Below is a small trained network, with its code and all its weights. Each question gives an input and a target symbol and asks what happens when units are switched off, that is, made to give their printed mean instead of their output.

import numpy as np


def w(rows, s, z=0):
    codes = np.array(rows[::2]) - 128.0
    scale = np.full(codes.shape[1], s)
    scale[-1] = z or s
    return codes * scale


def norm(h):
    return h / np.sqrt((h * h).mean(-1, keepdims=True) + 1e-5)


def f(y):
    return np.maximum(y, 0)


def softmax(a):
    e = np.exp(a - a.max(-1, keepdims=True))
    return e / e.sum(-1, keepdims=True)


def log_softmax(a):
    a = a - a.max(-1, keepdims=True)
    return a - np.log(np.exp(a).sum(-1, keepdims=True))


def net(x, mask):
    ids = ['ΘΣΦΩαβδημπ'.index(c) for c in x.split()]
    T = len(ids)
    res = E[ids] + P[:T]
    u = 0
    for l in range(2):
        r = norm(res)
        for j in range(2):
            rows = slice(4 * j, 4 * j + 4)
            q, k, v = (r @ M[l][rows].T for M in (Q, K, V))
            z = softmax(np.where(np.tri(T) > 0, q @ k.T / 4**0.5, -1e9)) @ v
            o = O[l][rows]
            res = res + np.where(mask[u + j], z, o[:, -1]) @ o[:, :-1]
        u += 2
        y = f(norm(res) @ A[l][:, :-1].T + A[l][:, -1])
        res = res + np.where(mask[u : u + 8], y, B[l][:, -1]) @ B[l][:, :-1]
        u += 8
    return log_softmax(norm(res)[-1] @ U[:, :-1].T + U[:, -1])


Q, K, V, O, A, B = {}, {}, {}, {}, {}, {}
E = w([
[134,239,125],'Θ',
[126,190,178],'Σ',
[68,120,108],'Φ',
[36,127,103],'Ω',
[70,95,215],'α',
[69,144,100],'β',
[120,16,148],'δ',
[133,6,81],'η',
[158,171,79],'μ',
[209,85,76],'π',
],0.015)
P = w([
[2,131,92],'0',
[30,129,93],'1',
[39,123,92],'2',
[62,114,91],'3',
[77,109,80],'4',
[73,100,84],'5',
[84,93,87],'6',
[84,99,70],'7',
[98,86,88],'8',
[100,81,94],'9',
],0.0031)
Q[0] = w([
[160,183,114],'0.h1',
[192,153,60],'0.h1',
[104,189,95],'0.h1',
[86,91,2],'0.h1',
[116,109,121],'0.h2',
[117,174,169],'0.h2',
[130,95,81],'0.h2',
[141,121,119],'0.h2',
],0.034)
K[0] = w([
[116,164,105],'0.h1',
[124,136,47],'0.h1',
[179,150,148],'0.h1',
[252,60,102],'0.h1',
[155,125,145],'0.h2',
[106,155,146],'0.h2',
[155,114,101],'0.h2',
[118,118,113],'0.h2',
],0.035)
V[0] = w([
[213,216,29],'0.h1',
[214,199,69],'0.h1',
[239,181,115],'0.h1',
[84,65,216],'0.h1',
[173,186,130],'0.h2',
[160,194,148],'0.h2',
[208,43,125],'0.h2',
[2,152,123],'0.h2',
],0.007)
O[0] = w([
[160,160,6,109],'0.h1',
[154,145,20,97],'0.h1',
[143,118,36,89],'0.h1',
[108,99,196,130],'0.h1',
[153,120,163,53],'0.h2',
[145,116,187,17],'0.h2',
[120,105,2,253],'0.h2',
[112,160,214,91],'0.h2',
],0.012,0.0019)
A[0] = w([
[82,81,106,1],'0.n1',
[109,159,95,136],'0.n2',
[34,35,134,77],'0.n3',
[161,2,110,86],'0.n4',
[145,12,162,86],'0.n5',
[91,21,107,131],'0.n6',
[106,163,98,92],'0.n7',
[203,61,110,92],'0.n8',
],0.021,0.0047)
B[0] = w([
[100,167,189,157],'0.n1',
[200,162,110,189],'0.n2',
[125,4,206,255],'0.n3',
[14,77,153,213],'0.n4',
[221,119,115,223],'0.n5',
[108,214,72,237],'0.n6',
[180,153,132,173],'0.n7',
[62,61,141,173],'0.n8',
],0.032,0.0089)
Q[1] = w([
[252,136,86],'1.h1',
[22,89,178],'1.h1',
[178,163,50],'1.h1',
[128,190,117],'1.h1',
[44,137,201],'1.h2',
[109,140,147],'1.h2',
[151,133,112],'1.h2',
[154,50,61],'1.h2',
],0.033)
K[1] = w([
[176,221,199],'1.h1',
[101,27,73],'1.h1',
[82,179,173],'1.h1',
[117,172,109],'1.h1',
[140,139,252],'1.h2',
[127,133,154],'1.h2',
[120,128,97],'1.h2',
[185,79,34],'1.h2',
],0.034)
V[1] = w([
[90,134,102],'1.h1',
[83,181,117],'1.h1',
[206,129,181],'1.h1',
[52,217,115],'1.h1',
[9,81,174],'1.h2',
[216,180,86],'1.h2',
[69,124,142],'1.h2',
[119,170,110],'1.h2',
],0.011)
O[1] = w([
[103,101,173,107],'1.h1',
[90,132,140,55],'1.h1',
[177,181,27,148],'1.h1',
[65,156,127,12],'1.h1',
[187,118,246,250],'1.h2',
[81,133,18,18],'1.h2',
[147,125,151,167],'1.h2',
[125,119,78,87],'1.h2',
],0.011,0.0026)
A[1] = w([
[81,1,86,120],'1.n1',
[163,208,170,1],'1.n2',
[15,130,161,17],'1.n3',
[53,47,142,102],'1.n4',
[139,23,32,93],'1.n5',
[248,132,99,73],'1.n6',
[41,184,147,45],'1.n7',
[215,73,176,137],'1.n8',
],0.021,0.0046)
B[1] = w([
[7,92,97,238],'1.n1',
[85,73,65,148],'1.n2',
[33,198,157,161],'1.n3',
[203,194,98,227],'1.n4',
[176,4,108,227],'1.n5',
[115,154,237,185],'1.n6',
[142,195,85,137],'1.n7',
[107,155,17,245],'1.n8',
],0.034,0.011)
U = w([
[148,212,94,250],'Θ',
[53,202,7,50],'Σ',
[198,158,150,143],'Φ',
[126,197,196,200],'Ω',
[200,63,186,161],'α',
[48,244,125,109],'β',
[114,26,105,77],'δ',
[35,132,158,221],'η',
[206,99,42,2],'μ',
[127,115,209,159],'π',
],0.019,0.0067)

Each question gives the input, a string of symbols that net reads in full, and the target symbol t.
The units are the heads (4 rows each of Q, K, V and O) and the neurons (one row each of A and B). Each row of codes is followed by its name. A weight is (code - 128) times the scale printed after its matrix; where a second scale follows, it is the last column's (O, A, B and U).
mask holds one flag per unit, layer by layer, with each layer's heads first. A switched-off unit (its flag False) gives its mean, the last column of its rows in O or B, instead of its output. The means were averaged over made-up inputs and are rounded, as every weight is.
A unit's drop is (log p(t) with every unit on - log p(t) with that unit switched off) / (log p(t) with every unit on - log p(t) with every unit switched off).
The circuit of an input: a set's keep is (log p(t) with only the set's units on - log p(t) with every unit switched off) / (log p(t) with every unit on - log p(t) with every unit switched off). Starting from the 12 units with the biggest drops (on a tie, the unit counted first), units are removed one at a time, each time the one whose removal leaves the highest keep (on an exact tie, the one counted first), for as long as the keep stays at least 0.8.
circuit, biggest first: the units of the circuit, biggest drop first
top k neurons: the k neurons with the biggest drops, biggest first
top k neurons in layer l: the k neurons of layer l with the biggest drops, biggest first
input Θ δ δ μ Σ, target Σ: top 2 neurons	(0.n2; 0.n5)
input δ μ β, target μ: top 4 neurons	(1.n8; 0.n4; 0.n5; 1.n6)
input η β α, target α: circuit, biggest first	(0.h1; 1.n1; 0.n4)
input μ μ δ μ Σ δ Θ, target Θ: circuit, biggest first	(0.n3; 1.n1)
input Σ Φ Φ, target Σ: top 2 neurons	(0.n4; 0.n6)
input μ μ π π π δ, target η: top 2 neurons	(0.n4; 0.n6)
input Σ α Σ β δ δ π δ, target η: circuit, biggest first	(0.n4; 0.n3; 0.n6)
input η α Θ Φ η Φ, target η: top 2 neurons	(0.n3; 0.n5)
input β η Ω, target η: top 2 neurons	(0.n3; 0.n5)
input Θ Φ Θ δ η μ, target μ: top 4 neurons	(0.n3; 0.n6; 1.n5; 1.n1)
input Φ β Φ, target Φ: top 3 neurons	(1.n1; 0.n6; 0.n4)
input β μ β, target μ: top neuron	(0.n6)
input Ω Θ β, target Θ: top 2 neurons	(0.n3; 1.n1)
input π Σ Ω, target Θ: circuit, biggest first	(0.n3; 0.h1; 1.n1; 0.n4)
input δ α η Ω β, target η: circuit, biggest first	(0.n3; 0.n5; 1.n3)
input β Ω β Σ Σ π Ω η, target Σ: top 3 neurons in layer 0	(0.n4; 0.n3; 0.n5)
input Σ η Φ, target η: top 2 neurons in layer 1	(1.n5; 1.n3)
input η Φ Φ Φ π Ω δ η β, target Φ: top 3 neurons in layer 0	(0.n3; 0.n4; 0.n2)
input Θ Ω Σ α Σ Ω π μ μ η, target Σ: top 4 neurons in layer 0	(0.n3; 0.n4; 0.n5; 0.n6)
input μ μ β μ Φ Φ, target μ: top 4 neurons in layer 0	(0.n3; 0.n6; 0.n4; 0.n2)
